Below are the code and all the weights of a small trained network. Each question names an input and a class and asks about switching units off, where a switched-off unit gives its printed mean instead of its output.

import numpy as np


def w(rows, s, z=0):
    codes = np.array(rows[::2]) - 128.0
    scale = np.full(codes.shape[1], s)
    scale[-1] = z or s
    return codes * scale


def f(y):
    return y / 2 * (1 + np.tanh(0.7978845608 * (y + 0.044715 * y**3)))


def log_softmax(a):
    a = a - a.max(-1, keepdims=True)
    return a - np.log(np.exp(a).sum(-1, keepdims=True))


def net(x, mask):
    res = np.array(x, float).reshape(1, 5) / 4 @ E
    y = f(res @ A[0][:, :-1].T + A[0][:, -1])
    res = res + np.where(mask, y, B[0][:, -1]) @ B[0][:, :-1]
    return log_softmax(res[-1] @ U[:, :-1].T + U[:, -1])


A, B = {}, {}
E = w([
[226,39,140],'x0',
[193,236,106],'x1',
[128,130,127],'x2',
[118,121,2],'x3',
[127,128,129],'x4',
],0.0056)
A[0] = w([
[85,143,91,90],'n1',
[20,180,140,71],'n2',
[135,109,156,5],'n3',
[145,99,138,127],'n4',
[59,192,137,172],'n5',
[228,79,140,82],'n6',
[129,150,223,46],'n7',
[134,99,150,84],'n8',
[153,143,224,169],'n9',
[108,136,87,33],'n10',
[106,137,126,242],'n11',
[40,67,146,81],'n12',
[64,173,129,113],'n13',
[136,99,31,43],'n14',
[62,36,114,79],'n15',
[132,124,99,5],'n16',
[100,120,143,58],'n17',
[90,121,8,88],'n18',
[90,146,120,24],'n19',
[139,118,152,240],'n20',
[170,198,109,96],'n21',
[109,156,234,132],'n22',
[150,169,115,223],'n23',
[58,73,146,129],'n24',
[211,156,122,171],'n25',
[93,106,165,53],'n26',
[122,173,111,70],'n27',
[108,123,73,115],'n28',
[121,131,86,81],'n29',
[201,215,123,76],'n30',
[176,177,120,74],'n31',
[183,88,88,65],'n32',
[139,113,118,3],'n33',
],0.011,0.0043)
B[0] = w([
[170,120,147,139],'n1',
[159,32,238,204],'n2',
[128,154,186,99],'n3',
[112,101,147,150],'n4',
[141,44,164,230],'n5',
[140,33,251,220],'n6',
[195,218,132,167],'n7',
[119,117,150,130],'n8',
[186,161,84,253],'n9',
[152,156,159,106],'n10',
[133,95,91,223],'n11',
[55,162,118,190],'n12',
[139,70,180,174],'n13',
[214,197,163,150],'n14',
[46,151,133,196],'n15',
[137,168,180,89],'n16',
[122,148,144,106],'n17',
[218,207,80,205],'n18',
[140,132,181,103],'n19',
[139,94,96,238],'n20',
[60,140,133,165],'n21',
[192,206,77,230],'n22',
[95,111,82,215],'n23',
[61,156,104,199],'n24',
[71,89,118,209],'n25',
[114,176,141,125],'n26',
[110,127,148,123],'n27',
[177,152,123,145],'n28',
[155,151,136,118],'n29',
[28,168,150,186],'n30',
[78,153,148,137],'n31',
[179,109,185,144],'n32',
[137,151,180,87],'n33',
],0.021,0.0036)
U = w([
[145,45,254,99],'0',
[191,214,148,72],'1',
[108,76,87,255],'2',
[109,70,87,222],'3',
[12,169,173,13],'4',
],0.0075,0.0031)

Each question gives the input, the list of numbers given to net, and the class t.
The units are the neurons (one row each of A and B). Each row of codes is followed by its name. A weight is (code - 128) times the scale printed after its matrix; where a second scale follows, it is the last column's (A, B and U).
mask holds one flag per neuron, in row order. A switched-off neuron (its flag False) gives its mean, the last column of its row in B, instead of its output. The means were averaged over made-up inputs and are rounded, as every weight is.
A unit's drop is (log p(t) with every unit on - log p(t) with that unit switched off) / (log p(t) with every unit on - log p(t) with every unit switched off).
The circuit of an input: a set's keep is (log p(t) with only the set's units on - log p(t) with every unit switched off) / (log p(t) with every unit on - log p(t) with every unit switched off). Starting from the 12 units with the biggest drops (on a tie, the unit counted first), units are removed one at a time, each time the one whose removal leaves the highest keep (on an exact tie, the one counted first), for as long as the keep stays at least 0.8.
circuit, biggest first: the units of the circuit, biggest drop first
unit that matters most: the unit with the biggest drop
k most important neurons: the k neurons with the biggest drops, biggest first
drop when u is switched off: that unit's drop, to one decimal
input [-8,5,-5,-7,-7], class 0: unit that matters most => n2
input [-1,-3,2,6,-1], class 1: circuit, biggest first => (n18 n14)
input [6,-3,-4,3,4], class 0: 2 most important neurons => (n6 n32)
input [-4,-5,2,-7,-1], class 1: 2 most important neurons => (n22 n7)
input [3,4,-7,-7,3], class 1: 2 most important neurons => (n7 n22)
input [7,-8,-5,2,-1], class 4: circuit, biggest first => (n15 n12)
input [-7,2,2,8,4], class 1: 3 most important neurons => (n18 n6 n14)
input [-5,1,0,2,2], class 0: circuit, biggest first => (n2 n5)
input [-5,-8,7,7,-5], class 4: 3 most important neurons => (n15 n12 n24)
input [-4,-7,4,0,-4], class 4: circuit, biggest first => (n12 n15)
input [0,-1,4,-5,-5], class 1: circuit, biggest first => (n22 n7)
input [5,-5,-4,-6,2], class 1: circuit, biggest first => (n22 n9)
input [8,1,2,8,-3], class 0: 4 most important neurons => (n6 n32 n22 n9)
input [-4,8,8,8,8], class 1: circuit, biggest first => (n18)
input [4,1,1,-6,-4], class 1: drop when n7 is switched off => 0.3
input [-1,-1,-5,-7,0], class 1: drop when n22 is switched off => 0.1
input [7,-6,1,4,7], class 0: drop when n9 is switched off => 0.1
